Each row is followed by its class.
[ 120  100  -73  221  195  144   94 -319    2 -341  154   35 -126 -194
    0 -327  -38  -54   -4  294    1  311    4   13  210  226  133   22
  420  203 -319   65  131  434   86   14  122  199 -114 -134  357]
Ramul
[-112  141 -106 -135  -40  103   87   41  -30   97  121  226  329 -262
  236  274  166  128  137  201  105 -169  260  -91 -203 -415  -60  393
  192  267  118   85 -854   16 -197 -248 -267 -394  277 -110 -491]
bopid
[ 123  203  148 -201 -101  113  -33  -87   92 -134  169  596  296  510
   87   86 -152   34 -299 -238   95  -29 -220 -105   17  101 -181   88
   60  147  349 -399  293  161 -180  362 -259  101  -51  180  328]
domul
[ 197 -151  -46   61  -60 -157  -25  151  157  -97 -454 -291 -236   14
 -180 -117 -134   -6  230  -72  156 -238  -78 -164   -2 -116  -59  -69
  403  -11  -18  418  -88  164  143  -97  -56  -14  162 -156  289]
domul
[   3  -71 -151  237  144   62  -26 -285   28 -404   66  164 -237  -86
  340   81  181  100  380  133  -12  215  -78  225  -64  347 -106   10
  121 -104 -258   60  140  157  252  134  303  191 -176 -181  407]
Diliv
[-297    9  -83 -269   34   22 -123 -251   93  135  184   44  149  -89
  359 -137  -20  223  -45 -185  -52   40  304  101 -142 -225  144  -31
 -292   93  -47  209  -46   48  -57  -76  -78  131   80 -102  138]
sudem
[ 146 -580  -78  177 -207  306 -137  145 -231 -185  -10 -173 -362  -88
   59  131   61 -129  421  113  -93  322  227 -228 -180  264 -481  286
  250 -170  158  257  259  319  156  265   69  134   -6  -21  -59]
golu
[ -97  -98  211  -33 -268  220  -67 -117   69  275 -250  215  -34 -158
   27  -31   -2  387  -58 -333 -141  351 -384  -56  -50 -634   50 -205
  154 -122   12 -315  -91  -13  224  226 -401  253 -390 -104  -73]
Kan
[-198   63  142 -129   89  -88   45   17 -165   94 -112 -302  -42   36
  -70  -13   96 -107  255  469  257 -203 -323  -21  114  -28   82  -79
 -364   95 -549  228   45  366   30 -426  -70  133 -226  -27   59]
Nilil
[ 121   62  -70   94  293 -207  104 -299 -114   74  -57  -60 -253   69
   72  114 -342  -16    7  -45  253 -223 -318  202   13  162  -29  362
  423   48   17  156  125   62  109 -247   -9   18   64   81  339]
fosu
[  15   39 -101   -6  -96  258   99 -562   56  432 -180  248  -61  233
  172   43 -287  486 -411  -97 -309  116  150  -67  -26 -198  226 -359
 -267   84  569 -115 -191 -136  281  185 -390 -433  -81   57 -559]
pivun
[  79   61  163  -36   22  279   28 -485  155   -2 -112   43  217  124
  -74  200 -297  524  -10  -19    3  -85 -129   47   39 -207   37 -545
  146  214  -16 -264  131  162  272  236 -356  114 -118  -27  135]
Kan
[ 259 -420  -90  148 -355   18 -222 -278   87  257  -26 -331 -164  209
  -16  294 -221  -91  -18 -215  -70   22  394 -334  -15 -111  189 -124
   92  -59  -69  403  354  348   12  592  104  229   45  -92 -218]
luda
[ 304  119   83  248  158 -178  409  -93 -221  169  -96   36 -201 -160
 -100  -25 -220  -17   21   65  133 -114 -105   -7  125  -11   92  267
  185  -60  195   40  -67  388   72  220  -34  168 -127  -47  641]
Nilil
[ 242  136 -259  244   49 -115  217 -184  283  288 -243 -250  -34  373
  -38    4 -175   62 -175 -182  -90  -82 -443   62  112 -128  290 -248
   78  116  -56  167   81   10  193 -452    9  189   45 -302    3]
fosu
[ -73 -119 -236  -60    8 -170  -74 -333   75   36  115 -209   67  181
    6   48   59 -243 -371  307   85 -155  278   76   -4  344   98 -137
  -25   81 -267  203  221 -425   16  -71  336 -364   37   13 -204]
luda
[ -53 -152  -71   50 -343  250  -67 -145  159  350 -256  -60  271   13
  150   97 -322  209 -262 -132 -332  222 -134  -33 -157 -418  203 -175
   47  -41   23  -11   29  251  198  417  -42   67   17 -171 -216]
Ramul
[  -1  191  -34   26 -289 -211  165  119   73 -222 -218   69  -63  198
 -240   13  182 -155  287 -243 -143  189  212  -22 -160  -68   67  110
  -10 -181   50  -63  -82  335  163  213  307  195 -291   76 -205]
Kan
[-141  201   23   21  164 -616  -58  134 -159   -7  110  279  387  189
 -217  359 -116  160  255  568  194 -192  -52 -127   79  274  -60 -144
  580  370 -428 -202   -3   48 -168 -145  -12 -117 -120  270  331]
golu
[  28   71   52 -165  285 -212   42   14  -20  138  -87  208   17  135
  268 -171 -418  234 -225  -18  333 -325 -402  162   -3  -93  -85   79
   99   -9   87  -94    5 -108    6 -267 -351   89 -103  -39  123]
Kan
[-306 -122 -171 -204 -247  228 -305   26 -243 -455  225  418   79   65
  320   51  -17 -181  150   47  204 -117  382 -420 -173  232 -239   50
  625  370  351 -191 -231  595 -114  151 -107 -369  200  157  266]
Diliv
[  91 -267  -43 -182  180  311 -202 -255  -52 -157 -307  -19   31  -31
  212   -3 -516  246  -13 -207   93 -226 -122  -26  143 -186  221 -177
  238 -233  321 -209 -229  416  -73   41 -289 -110  -41  155 -145]
Kan
[-257 -228 -562 -225   82 -113 -163   79  -36 -135  148  212  214  -19
  505   46  209   90  156  -16   19  -74   23    2 -345  376 -130   -7
  529   83  434  262 -330  112   79 -190  176  -90   99  -84  248]
vibap
[  92 -157  -52 -145  -46  201  -82 -139   49 -167 -304  259  -30  334
  640  224 -450 -433 -101 -193  213  106 -147 -315 -259 -268  257  406
  355  -75  297  115 -140  -51  -13 -103  -23   17  326  -21  511]
sudem
[ -46  118   99   64  447   16   32 -568  117    9  120 -154  348   60
  192  207  -99  186   41  222  195  -88  359  357   40 -409  -82  445
 -153  238 -454  205  105 -310  206  122  -18   22  310    3   74]
Diliv
[  27   23 -115   96 -223   51  236 -444  133  362 -435 -350 -288  102
  -98  133 -194  354 -242 -222 -190    6 -114  372   85  -76  334 -343
 -329 -103   92   85  100  222  344 -219   96   78  -68  -81 -445]
Ramul
[-202 -117  -61  116  -73  188 -137  523 -419   35   38  127   46 -339
  259 -234   13 -125    2  112   11  303 -287    7 -109  151 -453  710
  117   88  266  -56 -429  320 -210 -230   48 -476   80  179 -300]
fosu
[ 298  -34  122  183 -214 -300  185  232    7  413 -234 -227 -216  -31
 -121 -227  242 -211  278 -285  -27   35 -788  -30 -149 -554 -197    8
  324 -354 -183  -97 -141   33  343  222 -173  317 -616 -217  -70]
Ramul
[ 113   45  125  283  303 -101 -186 -284  -30   32   96  -25 -168  -40
  149  270 -137  108  143  377  -32  117  121  349  111  298 -221  296
 -245 -165 -108   53  201 -423  305 -170  347 -231  -15  169 -383]
bopid
[ 182  -47   81  291 -178  313 -375 -282   25  126  289 -249 -357 -493
  296 -297  -14  168   91 -313 -279  195 -295   -5   65  -32 -144 -441
  254  -97  214 -247    8  424  434  171  176  141 -246 -247 -222]
domul
[ -24   68 -141 -115  -95 -199  100 -390 -192  186 -331  165 -266  187
   48  166   53   98 -220  168   36  -52  -43  484 -355  -88  -33  211
  -45  213  -49   88 -373  142   71 -317  -30 -200  168   96  -68]
Ramul
[ 144  369  253  296 -274   44  183  257  126 -161  -40  176  394 -488
 -294  215  251  402   29 -101 -324  233   97 -169   69 -339   86  -66
  313  239 -118 -355    2  546 -220  153 -151  111  176 -107   71]
Nilil
[  24  134   99   90  435 -181  354  110 -162  -28 -156  352  -16 -165
  -85  177 -213  309 -139  370  357 -105  314  340  121  -97  -28  707
  -74  -84 -395   45   63 -153  -21  298  -62   47  151   35   42]
luda
[-184 -221  160 -214   70  195  -61 -236 -222  317  -49  155  320 -131
  299  -34 -389  429  -34  110  120  224 -103  -66   59 -174  151  201
   67  -10 -203   99 -158  315 -322 -392 -512   22  -40  204 -363]
vibap
[ -99  448 -128 -130    6  -63    9 -209 -124  -86  317  570   89  -36
   -7 -266   71 -166 -101  236 -113   54  -36  131   82  147  192   88
  196  236  -67 -257 -226  370 -406 -241  427  -96   35   42  121]
Diliv
[-180 -102 -426 -268 -172  496   87 -174   37   54  -64  337   24  246
   51  326  -72  -97 -513  114  -90   15   21   28   31  -90  222  -95
  181  124  212  -69   94   51   -3 -137  210 -101   14 -241 -390]
bopid
[   3 -257  -28   92 -261  173 -231   27   88  255  108 -125  149  368
  511  155  -86  -64   34 -242  106  325 -220 -244  -86   77 -250  270
 -105 -152  122  -34 -109 -273  143  164 -266 -156   -2  175 -300]
Ramul
[ -35   68  -21  120  183  196  -10   11   54 -260  -75  114  -70  -18
  442  129  -18  143  170  187   17  -39 -127   44 -105 -368 -259  -70
  308  238  -49  -36  -69  220  649  286 -160   57 -137 -326  -81]
Ramul
[ -98  116 -468    4  344   27  -94 -378  149  -85  285  121  -44  549
  115  205  160  195 -361  303 -229 -239  405  125   14  498   -4 -317
 -352  424   62  290  221 -435  104  -85  329 -242  362 -189  -56]
bopid
[  98 -203 -199  245 -100  348   42  366  130   37  196 -275 -111 -149
  175   93  -67 -133  115 -503 -201  147 -254  108   24  -61  -88 -237
  170 -195  336 -337 -158  -76  189   -3 -253   94 -198 -176 -355]
sudem
[-164  184   20  -21  114 -205  143  448   86 -150   68   66  -13  -18
  126  -55  242 -215  -34   13 -177 -507  -64  -25 -136  -89   77 -223
 -476   99  152   86 -328 -409 -262   40 -110 -172  175 -269   14]
pivun
[  66 -101  271  383 -174 -170  160 -369  239 -240 -332 -277   35  115
 -371   54  117   59  330 -206 -166 -292   16  127  190 -173  140 -447
 -166   46 -184  148  356   93    5  361  234  321   70 -148  476]
Kan
[ -64  -82   34  -45  140  275 -233  172    6 -247  177  -13  102 -175
  386  284  196  145  165 -287  135  299  199  161 -197   19 -245   -8
  -38    5  240 -188 -256 -323  264 -174 -133  -54  -70  128 -479]
Ramul
[  -3   88  416  -48 -129  -66   17 -105  101  198  -86 -430  -18  -90
   36  -41  -27 -545  220  383   26 -252 -339 -105  196 -532  299    5
 -261  -26 -388  223 -153  124   44 -108 -179   96   -1  -39 -131]
Nilil
[-130  210  337 -199  302 -205 -325 -546  158 -517  406  -49  116  358
  357  105  358  -79  120  -95   -1 -287  252 -114   31  223  111 -436
 -380  311  -70  111  445 -516 -117    4  390  243  348  150  352]
pivun
[ 120   65 -248  430  227  233  162 -415  -93  -31  174  225 -155 -297
   32  242  130  344  -45  115 -244 -201  418   94  110  -37   23 -160
   94  219  143   16  -52  194  128  129  237  -20  211 -518  423]
Nilil
[ -86  256   60  -79   37  128    9 -318  -67  169  128  241  283 -160
  215  118  -18   85 -185 -190 -143 -233 -233 -201 -332 -125  121 -162
  465  138   79 -134  126  -28   50  104   97 -229  223  -81  221]
sudem
[  82  437  213   40  219   16   72 -519  263  100  229  -87   91  153
 -152  163 -383 -144  -10  416  152 -129  -89   25  404 -240   62   70
  -67  179 -371 -194  464 -136  248  -62 -129   23 -143  -55  632]
golu
[-354 -358  -26 -315  -83   42 -104 -428  -81   22   53  -38   64    4
   67 -288  -34  274 -268 -301  -37  -88  636  181   62  -16 -142  335
 -361 -146  208  166 -114  -60 -295  123 -137  -24  110  141   24]
Diliv
[-159  -21   62 -140 -195  432  -70  112   24   76 -100  205  348 -201
  194  347 -560  -16 -179  -53  248  434  -84 -599 -265 -624  133  522
  899  248 -200  112 -238  238   26  360 -342   93  -36 -171   61]
pivun
[  12   77 -398  173   24 -200   48   16   36   39 -273  -95  -28  -33
   61   87 -258  198  -66  -61  162  108  -65   58 -150    0  396  -88
  572  213 -241  155  -35  779  276   89  -50  139  -41  -43  -57]
Ramul
[-256  -42 -558 -299  131   90 -233 -747   63   15 -118 -108 -277  509
  220  205  -36 -266 -285  -30  -40 -144  159  247 -247  122  339  125
    3   23  -21  342  116   -3  333  -73  444 -104  287   83 -216]
golu
[-106 -186  115  -41  146  453  -90  -13 -105 -577 -185  121    1  313
  388  196  546 -235  263  268  -75  170 -432  -40 -264  131 -278   43
   47  137   -4   -9 -172  127  456  255 -248   27   69  168 -161]
golu
[-186 -150  125  -62  157  176 -163  -78   55 -286  346 -423   -9 -265
  466 -161 -195  -89  582  186  265  -95  211  221  102   73 -306  183
 -377  -40  -87  138  -69 -362  -56 -146  163 -106  235   35   25]
Ramul
[  51   48  471  298 -135   88  164 -154  237 -381  -50  162   30  202
   81  336  204  -22  289   80 -298  235  174   36   83  -36   88 -461
 -185  254 -138  -29   53 -161  262  441 -152  294  149    9  413]
sudem
[  70   86 -312   87  190 -261   -4 -238 -127  230   94   36 -139 -237
 -231 -325  -87  121 -277  212   18  -34 -227  272 -256  175    8 -261
  675  160 -149 -149  -20  -30  243 -236   10 -120 -261  -90  -42]
Kan
[  55   47    2    8  100 -280   46   26  -53 -225 -179  126 -347  139
   78 -410  -57 -195   56 -201  102  -92 -214   68  215   50   53   76
  373  -23  217   29 -255  139  -39  -74  101   -8  -86  174    4]
Kan
[ 223  -99 -100   48 -371  286  125 -112  138  269 -111 -106  -18   87
 -134  150  117  249 -258 -818 -278  313 -183  -73   42  -69   35 -170
   72 -326  341 -199  -33 -109  -60  254  212   71 -229  -61 -320]
domul
[-126  -80   31  144  -11  111   43 -356  233 -266 -159 -170  131  -40
 -244 -202  420    8  416 -452  -73 -162  160  336 -171 -302 -130   63
 -166 -288 -194  -99 -112 -357  279  220  164  287  262 -154  478]
luda
[  23 -163 -220  438 -236  339  220  530  -25  283  273  219  485   82
 -161  374  114  -17  -83 -119 -502  265 -505  -78  -52  184 -139 -158
  396  262  229 -123  200  387  -71  291 -112  341  -80 -272  -27]
bopid
[ 110  -59  -68  344 -189  -68  214 -183  -18    4  -28 -184 -407 -207
 -239   10  -55 -118  201  122 -118  411  182   41  140  211  192  498
  117 -190 -274  336   90  249  -97  -34  404  360   91 -100  165]
vibap
[  24 -159  406   66  112 -226   46  217 -100 -265   21 -274 -217 -327
   86 -207 -170  -62  348  108  429   65  301  -26  467  190   84  -36
 -265 -106 -159  169  304   55 -206  117  152  243  -23  223  593]
Nilil
[-123  242 -199 -317  -20  -77   82 -201  189 -226 -185  423  307  487
  -74  110  141   92 -291 -111 -341  -99  -73  -43 -133 -145  215 -157
  234  124  -40 -150   82 -135 -233   89  261   45  216  -58  315]
Diliv
[-242   56 -205    9  -49 -297  234   67  -64 -125 -337  342 -201  173
  289  -78  117 -320 -283  -65    0  427 -258  229 -293  216   49  680
  569  -76 -266  244 -143 -308   80   -7  410 -159  136  182  -57]
golu
[-112 -378 -269  107  -15   60  -77  -21 -155  161 -256  -40  -48  101
  -65   31  124  179  -20 -112 -219   16 -183 -141 -129  415   88 -267
  293 -182   -2  214  -28  194  138  -36 -175  -81   23   68   44]
Nilil
[ -21   16    3  138 -169   83  -67 -474  -93   88  101   43 -193 -231
    8  303    7    8 -232   48   62   24  120  252   11 -228  -13 -109
  267  359  -77  -89  145  585  322  438  117   93 -255 -172  358]
sudem
[  90  -80 -169   14  368 -179  141 -394    6   92 -222  222 -542  377
  368   10  -58   -7  100  -47   44  -59 -212  476  -89  -56  -49  129
   23 -379  -81  202   14 -387  622 -138  223  411 -244 -242  129]
Diliv
[-149   17 -444 -149 -178  235 -125  -76  -60 -342  -48  355  130  214
   80   31  156   90   20  619  -78  376  132  -73 -311  288 -304  257
  354  444   90  -45 -239  291   48 -274  119 -415  207   60 -149]
sudem
[ -60 -328  100  164  245  201 -140  304 -249 -576 -181  315 -254  -27
  520  127  170 -160  436   91   63  127 -132 -102  -38  234 -231   -7
  468   47  291   63  -57    8  268 -157    5  -26  205  117  261]
Kan
[  45 -132 -547   18   11  149  -41  111  -82  394  337  105  278  245
  421   92  -71   75 -299 -211  -42   79  -47   -9  -32   88 -169  372
  132   -3  461 -185 -140  307   35   71 -215 -117   68   27 -258]
fosu
[ -34 -212 -335   -3 -252  237 -280 -237   36 -224 -178 -243  -60  169
  -47  200 -249 -371  185   74  118 -136  249 -402 -212  -20    3  138
  597  326   83  318   18  378  -28 -165  244 -220  590  -95  569]
golu
[ 123  407  122  240  280  -22  -88   -2 -145  170  464 -162 -281 -673
  -21  107 -168  -56  375  581   41 -183  176  -48   80 -290   -2 -117
  -48  296  -90  -33 -247  267  237 -223    7 -106 -266 -340  -77]
pivun
[ 346    2  254  -10 -174 -226 -194 -116  357 -106   63 -289  -62  294
  211  199 -215 -198  310  167  134 -105  487 -303  -17 -213   18 -105
 -335  103  -52  323   54   72  148  455 -288  169  173  -21  460]
Ramul
[ 128 -181   83   31 -523   -5   30  -98 -146  100   65  269   43  -81
 -140  130  -85   33   94 -224  267  174  140 -236 -340  213 -202  341
  514  262  271  356  -36  532 -216  531  174  290   26    4  236]
luda
[-315  -34   65   92  182  -70 -130 -670 -122 -103 -457  327   38   86
  160  135  -90   37 -501  207   89  107 -164  142  -93 -202  276  371
  495  195 -574  142   40   40  193  -22   10 -141  100   74  311]
Kan
[ 136 -303 -236   99 -228  301   75   53    1   54   69 -201 -242   52
  240  259 -170 -366 -112  -34  129 -212  -27 -224  -69  -22  -39 -182
  183  -43  204   45  330  274  238  406  -49  -16  -59 -353  297]
vibap
[  33  205  145   65   71 -169  -87  319  275   37  173  240  510   12
  307  331   92  -21  -47  217   24   32 -703   18   -2 -396  199 -178
   87  315 -218 -271  279  -79  -74 -298 -287  517  -41 -247   60]
fosu
[-137   50 -102   19  317 -327 -109   28    9  -54  192 -220  -35  196
  462 -151  -92 -157  127   15  346 -128  121  -49   30   58   61  371
 -256   41 -134  146 -305 -136  -27 -128 -340 -117  154  181  200]
vibap
[ 171   12 -250 -324 -104   -4  -31   80   65  230 -219   32   51 -122
   64  -73 -303  222 -236  117   41  -22  139    9   46  102  208 -322
  130 -129  124  197 -145  142 -185 -290  441 -393   32  -24 -404]
Kan
[-154 -183 -134 -268 -354  147 -168 -131 -187  280   99  179  269  -27
  159  218   61   23 -209   98   13   -6  381  -36 -275   23 -129  368
 -166   51  373   60 -498 -139 -395 -269  143 -404  377  107 -441]
Ramul
[ -13  -10  130  -81 -261  284 -120   18   72  157   -5  206  114 -276
   36  193  -34  530 -169  -41 -242   59  -41 -230 -131 -132   16 -196
  217   87   92  -62   31  277  -19  459 -325   36  252  -74  -58]
Kan
[ 221   27   61  202   95  196  -91  -45  -18  -81   32 -261 -435 -148
   67  221   38 -199  477   -6 -116  229  249  -50  104 -213 -184  392
  -43 -261  144  -95 -192  -96  428   -6   50  -87   42   72   94]
luda
[ 100   67  194   -8 -533  336  -51  261  240  240  213  -18  353 -611
 -317 -255   23  211 -287  -60 -351  423   74 -330   73 -304  122 -500
    0  -54  -65 -373  167   71 -238  305 -143 -112 -314 -212 -510]
fosu
[ 101 -238 -166  143 -336    8   67  146 -131  192   61  501  -25 -145
  253  -79 -193  100    8   69  -28  480   -7 -325 -225  202  201   37
  725  -85  -37   70   -8  483  -67  136  -48  395  -75 -156 -130]
Diliv
[ -84 -518    6  -16  209  249 -196    9 -352   61   53   54 -120  159
  721  168 -109   89  180   28   10  336   68 -129 -176   76 -127  293
  124  -33  103  300 -158  122  200  295 -233  159  148  258 -381]
bopid
[ -20  266  283  206   -2 -106  -54  -59 -140 -106  234  232  177 -247
  359  335   51   85  306  153  278  260  175 -236  -54 -170 -179  537
  190  449 -137   72   -1  460  -46   40  -26   11   65   57  613]
bopid
[ 164  -67 -260  155   80 -238  137 -167  -69   77 -391  396 -129  268
  -12  382 -173  383  -51  -50  201   -7   72  109 -132   62  -57  544
  623   33    4  193 -284  251   97 -101 -262  111  330   43  302]
pivun
